Below is a small trained network, with its code and all its weights. Each question gives an input and a target symbol and asks what happens when units are switched off, that is, made to give their printed mean instead of their output.

import numpy as np


def w(rows, s, z=0):
    codes = np.array(rows[::2]) - 128.0
    scale = np.full(codes.shape[1], s)
    scale[-1] = z or s
    return codes * scale


def softmax(a):
    e = np.exp(a - a.max(-1, keepdims=True))
    return e / e.sum(-1, keepdims=True)


def log_softmax(a):
    a = a - a.max(-1, keepdims=True)
    return a - np.log(np.exp(a).sum(-1, keepdims=True))


def net(x, mask):
    ids = ['αβγδεζηθλμπστφψω'.index(c) for c in x.split()]
    T = len(ids)
    res = E[ids] + P[:T]
    u = 0
    for l in range(2):
        r = res
        for j in range(3):
            rows = slice(3 * j, 3 * j + 3)
            q, k, v = (r @ M[l][rows].T for M in (Q, K, V))
            z = softmax(np.where(np.tri(T) > 0, q @ k.T / 3**0.5, -1e9)) @ v
            o = O[l][rows]
            res = res + np.where(mask[u + j], z, o[:, -1]) @ o[:, :-1]
        u += 3
    return log_softmax(res[-1] @ U[:, :-1].T + U[:, -1])


Q, K, V, O = {}, {}, {}, {}
E = w([
[66,80,117,195,198,134,65,109,113,135,72,147],'α',
[146,156,158,124,162,125,149,25,183,126,121,61],'β',
[106,31,144,78,138,144,74,75,80,179,131,142],'γ',
[154,165,74,84,141,79,72,204,155,208,110,56],'δ',
[98,118,90,172,139,169,82,93,51,165,172,131],'ε',
[61,129,171,121,78,169,250,135,54,171,67,96],'ζ',
[110,125,76,142,43,37,124,214,107,179,115,109],'η',
[89,161,40,183,175,198,153,157,151,114,135,156],'θ',
[94,77,85,99,175,177,140,132,181,118,97,180],'λ',
[137,107,62,66,102,211,159,125,124,135,198,154],'μ',
[195,144,93,142,139,48,77,90,231,110,145,65],'π',
[28,147,100,150,146,150,99,101,151,160,157,178],'σ',
[168,46,80,117,172,191,124,116,83,124,115,123],'τ',
[121,132,173,191,94,110,246,34,118,89,110,118],'φ',
[134,94,94,147,78,84,222,201,127,101,57,116],'ψ',
[121,36,89,132,111,126,117,64,130,99,171,190],'ω',
],0.014)
P = w([
[212,197,145,146,31,149,90,71,177,140,20,158],'0',
[206,108,144,187,72,177,130,103,207,218,72,147],'1',
[147,172,81,118,101,117,114,55,123,131,61,158],'2',
[151,71,108,172,120,162,150,113,187,203,117,137],'3',
[96,128,44,107,128,119,120,60,98,114,101,128],'4',
[128,47,109,171,166,135,173,134,149,204,172,123],'5',
[84,140,77,68,209,67,183,111,90,118,157,152],'6',
[23,85,36,80,127,126,116,94,92,69,150,58],'7',
[59,32,112,125,178,129,173,173,143,149,218,67],'8',
[9,109,62,52,183,75,147,125,55,51,197,66],'9',
[13,26,123,113,181,107,166,183,100,130,255,38],'10',
],0.0098)
Q[0] = w([
[195,146,99,115,236,135,29,29,235,117,233,96],'L0H0',
[74,42,48,133,215,184,153,75,98,131,162,195],'L0H0',
[144,114,28,106,113,47,41,236,130,187,140,142],'L0H0',
[164,139,220,166,104,97,82,219,168,142,139,117],'L0H1',
[120,115,254,176,85,198,109,219,62,36,150,242],'L0H1',
[88,16,68,175,111,216,145,133,168,167,173,112],'L0H1',
[157,156,171,138,129,156,93,127,119,123,125,174],'L0H2',
[170,146,148,142,113,88,114,158,144,149,128,105],'L0H2',
[133,132,137,119,106,122,138,159,85,92,115,175],'L0H2',
],0.0085)
K[0] = w([
[147,164,140,109,200,132,19,50,190,141,220,97],'L0H0',
[50,78,115,116,206,136,186,99,117,81,201,77],'L0H0',
[143,115,21,102,134,43,26,254,137,172,134,120],'L0H0',
[175,160,79,107,99,165,76,115,122,150,104,188],'L0H1',
[132,145,148,139,20,210,119,88,77,90,18,238],'L0H1',
[58,133,109,75,118,94,124,144,95,25,137,75],'L0H1',
[161,132,134,152,129,149,122,104,139,152,114,166],'L0H2',
[128,145,90,106,113,119,91,139,114,105,98,149],'L0H2',
[130,88,118,164,114,142,156,147,139,181,132,145],'L0H2',
],0.0095)
V[0] = w([
[3,78,129,93,169,79,161,190,77,101,224,34],'L0H0',
[139,126,117,145,142,192,64,162,128,95,100,235],'L0H0',
[226,178,162,176,59,97,113,58,208,116,24,122],'L0H0',
[126,122,8,112,169,110,76,136,129,136,136,132],'L0H1',
[112,130,124,109,64,82,204,124,112,138,144,123],'L0H1',
[149,188,81,85,110,176,31,106,105,88,124,172],'L0H1',
[57,95,157,88,247,89,152,145,113,67,207,79],'L0H2',
[113,82,111,200,102,151,105,121,161,187,136,143],'L0H2',
[54,75,53,125,173,57,171,136,127,143,184,16],'L0H2',
],0.0047)
O[0] = w([
[173,175,211,143,65,79,134,98,196,65,81,46,171],'L0H0',
[128,127,160,126,162,185,43,154,132,100,149,190,73],'L0H0',
[98,92,2,135,149,84,138,177,85,197,135,160,74],'L0H0',
[111,138,178,117,125,173,193,54,117,92,137,103,246],'L0H1',
[117,90,83,137,206,130,98,100,160,166,157,105,127],'L0H1',
[157,127,201,150,121,170,88,137,184,112,118,133,110],'L0H1',
[125,95,122,128,181,113,81,240,96,148,174,157,1],'L0H2',
[105,136,105,94,112,138,140,75,114,75,106,119,215],'L0H2',
[63,48,45,128,190,79,188,168,76,160,157,118,161],'L0H2',
],0.0058,0.0033)
Q[1] = w([
[93,187,65,47,148,81,160,51,80,81,87,122],'L1H0',
[129,70,123,187,75,126,169,124,213,207,115,64],'L1H0',
[201,195,124,116,122,11,186,152,122,180,77,160],'L1H0',
[132,68,171,215,106,186,107,181,194,180,159,101],'L1H1',
[95,22,50,133,55,119,230,64,166,170,106,17],'L1H1',
[32,134,53,162,134,128,160,74,148,125,84,65],'L1H1',
[175,128,238,172,91,191,76,197,158,104,143,156],'L1H2',
[147,176,173,86,143,143,114,104,92,68,107,161],'L1H2',
[74,61,90,143,101,146,183,66,169,153,108,41],'L1H2',
],0.012)
K[1] = w([
[195,143,236,165,207,69,198,167,149,245,207,117],'L1H0',
[104,212,60,49,103,74,102,37,117,104,73,6],'L1H0',
[209,147,107,176,73,147,124,70,186,232,62,141],'L1H0',
[88,159,20,37,55,130,57,60,83,1,21,91],'L1H1',
[27,126,144,122,186,76,141,173,106,48,202,65],'L1H1',
[125,82,165,71,178,74,174,164,102,88,217,94],'L1H1',
[138,151,107,108,82,188,58,71,124,108,45,212],'L1H2',
[187,130,200,148,151,179,117,115,144,188,131,234],'L1H2',
[51,112,137,106,179,94,143,162,101,57,189,70],'L1H2',
],0.0094)
V[1] = w([
[193,118,88,138,172,179,180,170,146,67,91,123],'L1H0',
[79,151,127,63,109,126,172,131,241,122,124,174],'L1H0',
[74,77,137,125,181,102,125,156,150,150,67,161],'L1H0',
[121,120,155,162,166,135,147,87,108,128,75,128],'L1H1',
[131,188,126,122,153,170,123,164,116,167,85,89],'L1H1',
[141,43,161,7,118,141,141,134,80,135,135,105],'L1H1',
[139,120,103,136,145,136,160,166,74,126,162,131],'L1H2',
[123,152,145,154,54,121,158,150,128,115,111,151],'L1H2',
[178,114,141,118,135,75,115,130,172,108,62,117],'L1H2',
],0.012)
O[1] = w([
[67,101,198,127,70,90,117,93,229,254,158,153,120],'L1H0',
[164,115,207,153,210,64,153,182,95,184,149,178,255],'L1H0',
[180,145,183,239,135,181,145,184,145,159,200,85,109],'L1H0',
[147,145,89,150,82,106,95,201,173,136,175,77,243],'L1H1',
[100,57,125,187,129,77,163,104,161,59,186,129,89],'L1H1',
[170,182,67,133,105,130,100,86,118,149,162,232,138],'L1H1',
[71,97,130,80,143,137,96,101,156,160,148,161,58],'L1H2',
[152,138,118,130,203,128,103,89,164,130,131,85,51],'L1H2',
[130,168,107,207,92,188,166,91,128,183,153,74,130],'L1H2',
],0.01,0.004)
U = w([
[233,190,155,165,43,78,189,107,200,102,79,34,252],'α',
[1,61,13,134,107,79,158,249,17,184,185,177,154],'β',
[188,162,101,158,115,151,116,131,114,110,139,173,114],'γ',
[107,86,151,192,122,144,195,55,115,66,160,185,38],'δ',
[113,108,125,91,106,129,98,129,152,63,100,116,145],'ε',
[171,99,79,147,188,70,50,122,183,96,188,138,98],'ζ',
[133,133,124,115,233,185,130,56,119,122,148,112,26],'η',
[83,83,171,105,135,90,115,128,162,116,127,110,70],'θ',
[176,144,186,161,117,118,123,161,129,144,154,180,227],'λ',
[135,120,138,102,168,95,121,83,122,140,105,188,81],'μ',
[51,143,192,121,87,225,208,115,61,160,75,135,26],'π',
[164,118,162,117,179,104,126,174,105,82,125,130,123],'σ',
[105,142,118,133,47,141,100,106,172,145,129,157,124],'τ',
[127,128,94,68,183,127,23,185,156,174,141,72,96],'φ',
[105,142,121,125,194,175,91,69,161,183,176,102,24],'ψ',
[150,181,150,76,133,176,93,159,103,187,73,133,173],'ω',
],0.008,0.0032)

Each question gives the input, a string of symbols that net reads in full, and the target symbol t.
The units are the heads (3 rows each of Q, K, V and O). Each row of codes is followed by its name. A weight is (code - 128) times the scale printed after its matrix; where a second scale follows, it is the last column's (O and U).
mask holds one flag per head, layer by layer. A switched-off head (its flag False) gives its mean, the last column of its rows in O, instead of its output. The means were averaged over made-up inputs and are rounded, as every weight is.
A unit's drop is (log p(t) with every unit on - log p(t) with that unit switched off) / (log p(t) with every unit on - log p(t) with every unit switched off).
The circuit of an input: a set's keep is (log p(t) with only the set's units on - log p(t) with every unit switched off) / (log p(t) with every unit on - log p(t) with every unit switched off). Starting from all 6 units, units are removed one at a time, each time the one whose removal leaves the highest keep (on an exact tie, the one counted first), for as long as the keep stays at least 0.8.
units of the circuit, in order: the units of the circuit, biggest drop first
most important unit: the unit with the biggest drop
which heads matter: for each layer, one digit per head in row order, 1 if its drop is at least 0.15 and else 0, layers parted by /
input δ α ε, target α: which heads matter -> 001 / 110
input η ζ λ β α, target β: most important unit -> L0H0
input π μ π φ ζ β θ β δ ε ψ, target α: which heads matter -> 100 / 000
input σ β μ π η β μ α ψ φ λ, target φ: units of the circuit, in order -> L0H0, L1H1, L0H2, L0H1
input ε ψ ψ ω ζ ε α β ε δ, target α: which heads matter -> 100 / 001
input β θ δ α π τ ψ μ ε σ, target ε: units of the circuit, in order -> L0H0, L1H0
input τ τ β β β γ, target β: units of the circuit, in order -> L1H2, L0H0
input θ α ζ ε ε β η ζ λ, target ζ: units of the circuit, in order -> L0H0, L1H1, L1H2, L0H2
input θ β δ θ σ λ α β λ ε η, target α: which heads matter -> 100 / 000
input λ ψ β ψ σ, target ψ: which heads matter -> 000 / 101
input δ α λ δ φ τ ε π δ θ, target δ: which heads matter -> 100 / 010
input δ δ π λ τ α ε, target α: which heads matter -> 100 / 110
input δ λ μ, target λ: which heads matter -> 100 / 100
input γ φ β δ ε λ, target ε: units of the circuit, in order -> L1H0, L0H0
input θ ω τ π ε ψ λ δ π, target β: most important unit -> L0H2
input φ β η μ π α, target π: which heads matter -> 000 / 011
input μ β β ε μ ζ μ π τ, target π: units of the circuit, in order -> L1H1, L1H2
input ε σ α ψ σ θ τ, target θ: which heads matter -> 100 / 110
input φ π η γ ω, target γ: which heads matter -> 000 / 110
input ζ β ε δ τ β, target β: units of the circuit, in order -> L0H0, L1H2
input θ τ σ λ η β τ γ ε, target γ: most important unit -> L0H0
input μ ε θ α, target θ: which heads matter -> 100 / 110
input ε τ τ β δ λ α σ τ, target σ: units of the circuit, in order -> L0H0, L1H0
input σ ψ σ β σ ζ α, target ζ: units of the circuit, in order -> L1H1, L1H2
input β γ ψ τ ζ λ, target ζ: which heads matter -> 000 / 011
input ε ζ ε, target ζ: which heads matter -> 100 / 011
input θ γ λ λ π φ ψ θ ω λ, target ω: most important unit -> L1H1
input β γ μ δ β δ ψ β λ ε, target λ: units of the circuit, in order -> L0H0, L1H0, L0H2
input ψ μ γ, target μ: units of the circuit, in order -> L1H0, L1H1
